Below is a small trained network, with its code and all its weights. Each question gives an input and a class and asks what happens when units are switched off, that is, made to give their printed mean instead of their output.

import numpy as np


def w(rows, s, z=0):
    codes = np.array(rows[::2]) - 128.0
    scale = np.full(codes.shape[1], s)
    scale[-1] = z or s
    return codes * scale


def norm(h):
    return h / np.sqrt((h * h).mean(-1, keepdims=True) + 1e-5)


def f(y):
    return y / 2 * (1 + np.tanh(0.7978845608 * (y + 0.044715 * y**3)))


def log_softmax(a):
    a = a - a.max(-1, keepdims=True)
    return a - np.log(np.exp(a).sum(-1, keepdims=True))


def net(x, mask):
    res = np.array(x, float).reshape(1, 3) / 4 @ E
    u = 0
    for l in range(2):
        y = f(norm(res) @ A[l][:, :-1].T + A[l][:, -1])
        res = res + np.where(mask[u : u + 3], y, B[l][:, -1]) @ B[l][:, :-1]
        u += 3
    return log_softmax(norm(res)[-1] @ U[:, :-1].T + U[:, -1])


A, B = {}, {}
E = w([
[122,68,113,143,123,193,9],'x0',
[154,196,169,87,69,121,136],'x1',
[143,152,140,252,157,74,86],'x2',
],0.012)
A[0] = w([
[137,115,82,174,189,70,128,85],'0.n1',
[80,128,47,88,57,73,145,4],'0.n2',
[128,153,158,2,33,191,103,93],'0.n3',
],0.0072,0.0029)
B[0] = w([
[127,151,20,85,192,148,132,167],'0.n1',
[134,242,106,101,132,117,172,126],'0.n2',
[245,90,133,90,136,116,91,253],'0.n3',
],0.012,0.0064)
A[1] = w([
[14,39,166,106,72,217,2,3],'1.n1',
[4,109,111,98,118,106,198,225],'1.n2',
[181,249,102,221,110,123,142,159],'1.n3',
],0.0076,0.0019)
B[1] = w([
[137,173,159,202,77,157,196,255],'1.n1',
[164,225,95,129,136,212,174,167],'1.n2',
[36,86,163,87,150,2,144,235],'1.n3',
],0.014,0.0044)
U = w([
[97,197,71,74,212,136,210,206],'0',
[182,205,165,46,66,48,250,12],'1',
[198,85,144,9,106,200,93,200],'2',
[131,132,158,133,50,90,92,121],'3',
[91,55,24,223,183,98,61,100],'4',
[27,206,135,192,123,144,80,4],'5',
[27,118,136,109,221,29,200,174],'6',
[141,73,116,242,29,193,193,185],'7',
],0.012,0.0046)

Each question gives the input, the list of numbers given to net, and the class t.
The units are the neurons (one row each of A and B). Each row of codes is followed by its name. A weight is (code - 128) times the scale printed after its matrix; where a second scale follows, it is the last column's (A, B and U).
mask holds one flag per neuron, layer by layer. A switched-off neuron (its flag False) gives its mean, the last column of its row in B, instead of its output. The means were averaged over made-up inputs and are rounded, as every weight is.
A unit's drop is (log p(t) with every unit on - log p(t) with that unit switched off) / (log p(t) with every unit on - log p(t) with every unit switched off).
The circuit of an input: a set's keep is (log p(t) with only the set's units on - log p(t) with every unit switched off) / (log p(t) with every unit on - log p(t) with every unit switched off). Starting from all 6 units, units are removed one at a time, each time the one whose removal leaves the highest keep (on an exact tie, the one counted first), for as long as the keep stays at least 0.8.
circuit, biggest first: the units of the circuit, biggest drop first
top k neurons: the k neurons with the biggest drops, biggest first
top k neurons in layer l: the k neurons of layer l with the biggest drops, biggest first
drop of u: that unit's drop, to one decimal
input [4,-5,2], class 7: top 3 neurons -> (1.n1; 0.n3; 1.n3)
input [6,-4,-5], class 7: circuit, biggest first -> (1.n1)
input [-1,-4,-1], class 0: top 2 neurons -> (0.n3; 1.n2)
input [-5,-3,1], class 0: top 2 neurons in layer 0 -> (0.n3; 0.n1)
input [-7,-2,0], class 0: top 2 neurons -> (1.n2; 0.n3)
input [-2,-3,0], class 0: circuit, biggest first -> (0.n3; 1.n2)
input [-8,8,4], class 6: top 2 neurons in layer 1 -> (1.n3; 1.n1)
input [3,-6,-7], class 7: top 2 neurons -> (1.n1; 0.n1)
input [6,5,4], class 7: top 3 neurons -> (1.n1; 0.n3; 0.n2)
input [-1,-3,6], class 6: top 2 neurons -> (1.n3; 0.n3)
input [-2,-2,-4], class 2: circuit, biggest first -> (1.n3; 1.n1)
input [-8,-3,-5], class 0: top 4 neurons -> (1.n2; 0.n3; 1.n1; 1.n3)
input [-2,4,-3], class 2: top 3 neurons -> (0.n3; 1.n1; 1.n3)
input [-1,5,-4], class 2: top neuron in layer 0 -> (0.n3)
input [-4,4,3], class 6: drop of 1.n3 -> 0.4
input [8,-2,5], class 7: drop of 1.n3 -> 0.1
input [1,6,0], class 2: drop of 1.n1 -> 0.1
input [-2,1,4], class 6: drop of 1.n3 -> 0.1
